Each row has a class, written as a number after it.
[ -96   51   -9  -89  414   10  348 -285 -121  132 -339    5   39 -180
  102  231  669 -331  -57  125 -386 -424  112   30  -48  387  218  251
 -226  -21  326  -12  -18 -165   49   72] -> 8
[ 142 -164   32  237 -404 -411 -148  -59  294  -34   78 -189 -442   45
  -71   -7 -655  140  -36  175  340   88 -204  136   48 -350  -86 -309
  208  366 -238 -126 -305  164 -231  228] -> 5
[  26 -100   99 -149  255 -104  318 -395  -93 -211  223  110   18  -11
  523  226   -5  -72  738  206 -385 -329  254  115 -250  326    9  140
  -58  319  468 -200  122  103  228  -27] -> 6
[ 141 -152  -89  -19 -131 -315  337 -410  318 -109 -391 -220   79   85
  323   33  203  222  573  183   50   48   -7   15  -30  138   52 -278
  158 -143  -17    3 -293  144  352  132] -> 8
[-175  243  232  198 -320  164  -92  456 -148  509  210  100  120 -148
   89 -101   60  306 -234  -85  189  563 -198  132   97 -271  -98 -266
   87 -337 -183  227   43 -420    7  -37] -> 0
[ -55 -173 -133  154  375  -10  381  -10 -103 -283   42   46    3  119
 -110   -5  104 -132  -26 -176 -241  -82  -37  -34  154 -548  -75  -21
 -270  -92   99 -217  -38  218  -45  -43] -> 0
[  20 -104 -281  325  -56 -325  205  197  360  -48   85  144  145   38
   29  -17   -3  251  -74 -121  344  601 -378  -46  135 -368   30 -141
   84 -385 -411  350 -387   51 -146  -21] -> 5
[-331   53  210 -266  391  -26   25 -130  340  149   49 -107   -7 -371
 -389  181  254 -399  485   32 -378 -106  -32  139   -8  243  392  257
   46  189  301 -125  217 -409  223   59] -> 3
[-264  430  168  -14   79  423 -325  444 -228  384   43  237   18  -56
 -230 -272  273 -295 -581  -82 -202  258   73 -144  211 -212 -162   24
 -104 -153   12  172  280 -439 -282  -47] -> 6
[ 101 -314  418   99 -275 -300  241  -56 -122 -280  190 -101    1   93
  271   -3 -189   92 -317 -147  -50  -76  -36   54 -107 -391 -136 -549
   70  133   52 -451 -317  407  -58  310] -> 10
[ 136   -6 -339  303  -99 -439   87 -246  285 -129 -281 -299   21   69
 -457  156 -246   43  109  160 -136  396 -547  132  -78 -176  -31   26
  -15  -40 -407  -71   62  156 -201   36] -> 3
[-318  117 -244  100   18 -246  220   53  361   65  -29   56  119 -193
  -83  177  105  157  302  -78  341  494 -239  155  -63 -160   93  103
  225 -417  -87  272 -230 -293  233 -181] -> 9
[ -84  191  101  232 -126  295  -54  391    6  204  -56  112   13   86
 -141 -147  180  -33 -399 -375 -128  125  -72  -83  129   37   68  103
    2 -317 -128   51  -99 -211 -140  -64] -> 9
[-167 -370  327  162 -146 -467  691  -57  274  -58  -71  -85  283  -12
   27  189  209  146  185 -217 -222  279 -368   12  -41 -472  204 -545
   -1 -288   34 -419 -554   73  108  341] -> 8
[  22  294 -201  555  230  287   24  214   17 -196  -99  400  155   -1
  109   13   62   -9  101  -75 -248  404  -30 -111 -226  171 -172  310
  152 -345 -170  257  143    9 -112 -352] -> 10
[ 118  119  140  666  123  121  -42  364   47  -49  309  271 -154  -86
  641   93   -6  173  484  138   19  -22   86  152 -222  453  157  163
  335  101   33  172  140   -8   24    6] -> 4
[ -39   53  196 -146  -81  -26  -88   -9  194  459  -34  -79  -97 -342
 -280  126  266  -68 -208  269 -109   65 -260  202  -16  -16  -40 -294
   77   34  -30   78   23 -343   15  209] -> 9
[  69 -263    7  -11   59 -296  428 -498  209 -274   22  -97  -80  -79
  203  459 -104   54  786  118 -365 -442 -129  148 -407  212  267  -38
  -82  376  252 -249 -182  469  100   93] -> 1
[   3 -228  114 -192  184  -93  206 -249 -123  122   73   40  114  -78
  143  124   56  -48   63   23 -170 -274   97    7 -138   81   70  -23
 -142  100  265   16   -5  209   -9  -35] -> 3
[  87   12 -265 -243  179  133 -159 -109  297  131 -184 -104 -179   88
 -226 -182   43 -237  224  105  -12 -118  156  -20  157  217  102  284
  229   -6   16  295   23 -164  105  -70] -> 9
[ 164 -184  -24 -254 -115 -141  -71 -230  123 -222  -99  -89 -206  240
  182 -277 -310   34  -82   -2  290 -250  387 -213  129  220  -50   70
  362  157    3  122 -337  257  -66  -77] -> 5
[-315  157 -246    5 -208 -341   16  -25  567  140  -50  -94   71  -57
 -182  -71 -170  124  393  -86  143  534 -238  136  188   -5   16   86
  356 -375 -272  236 -265 -227  416 -131] -> 2
[ -44 -100   49  250 -167 -318  187 -155 -111 -140  -60   34   76   12
  174   82  114  204 -168  128  -74   74 -277   68 -174  -46 -301 -216
   10  -79  -82  125 -144  270 -144  102] -> 3
[ 143 -381  125 -447 -509 -601 -110 -477  119  -64   78 -122 -222    1
  -11   32 -899  256  -63  273  482  128  -60   33 -212 -577 -363 -539
   64  501 -139 -146 -313  298 -281  119] -> 7
[  11  -73 -106 -249 -186 -498  -57 -511  170  182 -298 -142   81 -244
  -47   42 -258  363 -159  308  333  156 -190  100 -169   24 -288 -179
  191  -27 -326  406   19  177  -16 -164] -> 5
[ -31   87  -64  -26  -25  121   14   53 -172   20 -139  155  227   57
 -239 -107  300  -76 -745 -224  -36  413 -141 -114  -81 -252 -234  -71
 -174 -379 -142  267  -81   -1 -380 -196] -> 2
[ -37    8 -114  277 -181 -389  144  210  461 -184  207   33  199  -13
   85   -9 -198  153  344 -207  231  652 -187  -58  -22 -172   27  -35
  364 -317 -327  164 -361  103  173  -21] -> 0
[ -58 -219  141 -391  -71   67 -349   17   91  -99  113  199   69  185
 -187 -262   33 -176 -312    7  131 -152  382 -369   27  463  141   17
  321  168  173  235 -248  211 -146  -25] -> 7
[-249  118   98  -73  -21 -350   76   -9  300  -54  -21  -24  186 -238
   42  -21   24  116  108  -38  344  517  -53  116 -115  -21  -11   74
  422 -297 -148  208  -71 -173  249  -66] -> 4
[-126 -323 -198  -83   64 -469  218 -135  243 -371   36    1   45  -40
 -291  230 -167   83 -171 -132  273  177 -412  -26 -186 -532 -123 -206
   10  -27 -117  179 -226  318 -310 -103] -> 2
[-209 -293  111  -94  -41 -123  421  212  230   17  376   83  130   69
 -109   33  138  -62  176 -368  -25   29 -129   -9  204 -268  119 -247
   64 -176  105 -135 -611   14  196   53] -> 2
[ 286   -6  200  147  -98 -213  230 -151  -44 -180   36 -214  -10   79
  392 -145  -89  230  104   70  328   -5  122  137  -34   34  -56  -55
  581  -98   24   13  108  -63  152   90] -> 8
[-294  222  -83    8 -154  142 -169  366  187   76  -91   62 -114  233
 -259 -308  346  -73 -262 -254  131   28   43 -120  250  108   45   91
  316 -429    7  226 -295 -225  -45  -79] -> 0
[-209  -58  286 -312   80  264 -194  214 -210  264  337  211   18  -54
   31 -199  206  -90 -179  -34  349 -375  474  -50  193  207  185   56
  146   45  428  -13  -16 -306  220   36] -> 9
[ 289 -216   73 -280   73 -123 -212 -343  311 -165  275   21 -146  -64
   95  -97  -36  -66  161   90  149 -267  269  -76 -162  566   30  110
  264  310   88  364 -186  344  -74  -83] -> 10
[-243  -29 -122 -220  237  -85   57  -38  190 -300  -28   98   -4 -109
  -54  130   23   66  194  -24  135    6  -21   87 -145  -21 -137  179
  149 -129   -7   87  -36  -38  218 -146] -> 1
[  73  -92  139  335 -136  -19  496 -118  160   -8 -165 -258  -79  124
  459  242  233  111  727 -131 -570   51 -258  241 -257   29  347 -139
  -18  -23   85  -75 -223  -43   34  222] -> 10
[-157  -51 -153 -146   21 -159 -113  207  296 -135  289  174  -85   15
 -134 -167 -179   36   -5 -195  326   34  132  -91  154   87 -174  170
  326  -76 -142  275 -309   93   85 -324] -> 7
[-217   47  121  139  -88  186  114  193 -450   90 -101  158   35  191
  208   61  -53  282  -63   89  110 -217  -38   52  101  -65    7 -149
 -141    8   85 -239  212   53   33   30] -> 0
[ -86 -228  -42   67   35 -427  194 -180  751 -439  149  -30    5   86
 -102   83 -105 -120  752 -108 -142  375 -187   22 -208   37  338    3
  331   78  -50  -12 -453  194    5   95] -> 4
[ -61  -53 -215  183  344  193  400  197  109 -320  137  -15   38  236
   76  -32  322 -166  275 -420 -278 -135   91   31  117  109  192  339
  236 -395  196   57 -225   41  284 -177] -> 2
[ -22 -136 -228   37 -107   96  245   30  355 -150 -131  193  -30  157
  -42  154   44 -114  397 -252 -438  140 -190 -180 -125 -265   -6 -216
 -263  -21  -31  -45 -509  141 -155  -80] -> 6
[ -25  138 -157  -74  367  264 -133    1 -218   -9    6  164  -70  -47
   11   79  110 -148  -27   84 -104 -201  113  -29    8  246    8  456
 -273  162  109  198  402 -159 -148 -174] -> 2
[ -67    5  -73  195 -205 -473   10   55   59 -260  164 -186  -87   60
  -93  -93 -329   99 -222    3  251  448 -358  167  124 -462 -243 -169
  146   21 -263  -34  -25  100 -173   35] -> 4
[ 254  -79  -33  277  170 -135  212 -224  232 -299  171  -54 -190 -116
  193  248  -65 -126  616   85 -460  -29 -166  171 -360   90  155  135
    5  323  121    8   83  174 -175   38] -> 6
[ 228  100   77  562  -41   25   70  109   41 -269    9  -37  -19  251
  560 -326   -5  255  277 -140  115   30  271  -56   -2  408  126  203
  613 -301  -22  178  -60  107  103  -80] -> 1
[  97 -577  378 -464  151 -187  262 -328  280    4  348  -18 -181 -129
  -90  257   69 -263  280   27  -62 -534  184  -46 -168 -288  167 -472
 -115  539  493 -245 -431  257  -47  285] -> 10
[  23  210 -469  216  136   39  -73   63  259 -126  -15  100  -44  128
  -86  -36  116 -121  286  -79  -54  347  -65  110  -72   24   89  142
  -50 -270    7   53  -30  -59  -64 -313] -> 8
[ 154   35 -197  396 -189 -212   90   46  338 -161    3  -52   75  185
 -220  -44 -336    2  276  -77  -60  349  -97 -213   89   -8   30  142
  155 -163 -316 -100 -354  329   61   55] -> 7
[-125  348 -137  476 -202  109  -59  394 -336  128 -225    8 -116  138
 -103 -166   62   97 -613   -7  168  145 -323   92  279 -343  -76    9
  -60 -291 -205  -54  177 -264 -290   91] -> 4
[  -5   -5 -199  137   34 -295  -33   35  634 -109   62   92 -140  -88
   75   38 -308   58  526   93   74  347  -68   88  -43  106  -81  110
  417   30 -281  250 -142   30  221 -129] -> 9
[  56  -45  123  -28 -212 -431 -287 -235  -26  119 -138   65   85 -187
  -86  -72 -297  199 -437  473  410  307 -105  -41 -109  154 -340 -120
  271  124 -277  296  140   50 -231   27] -> 2
[   2    7  -36  334  365 -262  123 -228  167 -190 -255  -98  153  -77
 -141   29   97  -53   30  136  -29  337 -243   33  -53  110  202  278
   98 -158 -190  168  184   98  -96   91] -> 1
[ 133  200 -425  671 -165 -122 -223  249   23 -259 -152  143   -2  121
   96 -180  -41  263 -412   72  237  552 -229 -110   37 -133 -459 -106
   70 -368 -520  327 -133  238 -281 -190] -> 5
[ 210 -266   51 -246   32 -139  141 -362  352 -260 -202  -35   16  258
  -40 -185  238 -278    1  -38 -365 -166  247 -344  -48  395   93  -61
  235   -3  144   37 -528  395 -152   80] -> 8
[ 133 -290  215  281 -130 -307  345 -190   98 -585   45 -230  -42  261
  190   38 -247   80  430   -5 -293  113 -153   12 -127 -149  128 -299
   77  122  132 -576 -266  517  -45  300] -> 8
[ -50   38  103 -186  176  268  -46   80  -96 -206   -7   61 -154  201
  248 -231  146  -76 -309 -226  -41 -380  248  -97  121  442  119  392
  311  -42  101  243  -31 -147 -146  -60] -> 6
[ -28  282   36  280   72   89   44  -10 -132  215 -123   13  182  -97
 -294  -24  288 -142 -163   39 -193  368 -115   48  -38  195   69  302
  -62 -293   21   14  185 -275 -119  -84] -> 9
[ 198 -183 -161    9  159 -337  112 -307  262 -309   22  -53  139   66
  -92  -69 -144    8  196  108  194  141   37  -33  -12    3   15   82
  191    1 -193    6 -109  259   90   33] -> 6
[ -10   75   91  -76  -60  211   48   32 -147  299 -131  103  121 -135
   -6   30  153   44 -364 -144  -47   89 -141   49 -116  -93   14  -87
 -113 -249   22  155   41 -164 -124 -103] -> 1
[   4 -241   63  -32  -14 -237  288  -16  268 -131   84  -75 -117  117
 -205    5    4 -222  107 -184 -251  -75   20 -112   85 -271  -45 -159
   40   56  124 -229 -416  189  -35   48] -> 0
[-139 -112  351 -222  133  216   10  167 -147   46  237   77  -64 -193
  211   17  249 -106 -306 -184  -67 -221  115  -66   94 -211   83 -210
 -194  154  249  -67  -84 -224  -72  173] -> 4
[-109  -89  452 -317 -138    3   99 -110  -58  374  119    8  119 -272
   85  182   -5   14  162   82 -167 -316  -14   72 -191   87  136 -266
   70  182  254  -99   33  -12  197  221] -> 1
[ 254 -131 -408  119   33 -224  308 -255  234 -269 -156  -40  209  324
    6 -119   75  -56  153 -217 -155  138  126 -263   30   80   41  203
   46 -385  -83   61 -442  323   29 -157] -> 0
[ 126 -173 -129  208   21 -302  -30 -347   85 -206 -209 -149 -145  111
  196  -16   84  208  102  243  151 -128  -19  183 -184  154  -31 -150
   64   18  -12   91  -53  325  -59   29] -> 2
[  33 -298 -138 -197  311   56  260  -61  162 -274   45  110  119   93
    0  119  303  -57  268  -84  180 -319  250 -145  -96  373  198  141
  256 -171  322  125 -316  220  217 -184] -> 2
[ -60   -3  -52  258 -320 -270  -20   92  -44  104 -178 -125 -209  -10
  211  -41 -303  457 -282  103  329   87 -351  258   27 -580 -454 -381
  206 -107 -428  220   36  -80  -42  115] -> 2
[-211 -161 -224  -69    6 -515  537  -86  326 -134   85  -73  447   63
 -555   99  155 -105   70 -298  -44  670 -422  -27  -18 -512  182  -25
  -16 -462 -159  -39 -491  129  -68  -38] -> 10
[  51  282   70 -172  586  382 -332  -22 -445  493   96  413  111 -387
  216  -14  524 -290 -333  375   18 -250  464  105 -225  376 -155  262
 -175   83  276  472  684 -312  -33 -220] -> 7
[ -24  -74   33    2 -122 -251   70 -129  128   25 -163   81  -68  -45
 -171   74 -247 -115  -80  164  -88    7  -17  -48 -110 -257 -292 -192
  110   76   34 -132  -96  181   -2   49] -> 2
[ -41   50 -445  252  101 -427  180   80  537 -211  228  -94  189   38
  -13    1  105   59  557 -209   81  555 -129  103  -32   16  205  201
  279 -412 -206  266 -260   85  222 -238] -> 2
[  34  -54 -161 -135 -247 -267   72 -139  225  -48    0 -152  124  -34
  -12  -32 -314  180  151 -136  187  354 -144   41  -13 -150   25   -5
   84 -152 -250   58 -242   79  136  -64] -> 6
[   7   21 -100 -242   89  256  -17  -87   34  135 -162   -2    3  -30
  156  -16  394   84  160  -23  187 -288  108   63  -44  532  186  212
  232 -111  110  490   42 -286  114 -203] -> 3
[ 381 -278  143 -223  157 -262  295 -704  107  -32   54 -175  -87 -267
  418  433 -164  -25  786  328 -309 -295   79  279 -560  172   27  -77
 -106  517  316 -103  165  166  106   42] -> 5
[-252 -308  112   69  298 -196  514  -46  142 -326 -156 -166   45  123
 -113  100  403 -181 -100 -295 -264 -207 -190  -15  174 -161  348  -98
  -45 -164  182 -322 -382   92   24  243] -> 8
[ 121 -227  -12  -18    4 -271  286 -197  113  -55 -215 -293    9   14
 -195   32 -164  160 -214  -77  116 -174  -96   48   46 -272   29  -83
  190 -148 -198 -113 -140  252  124   93] -> 7
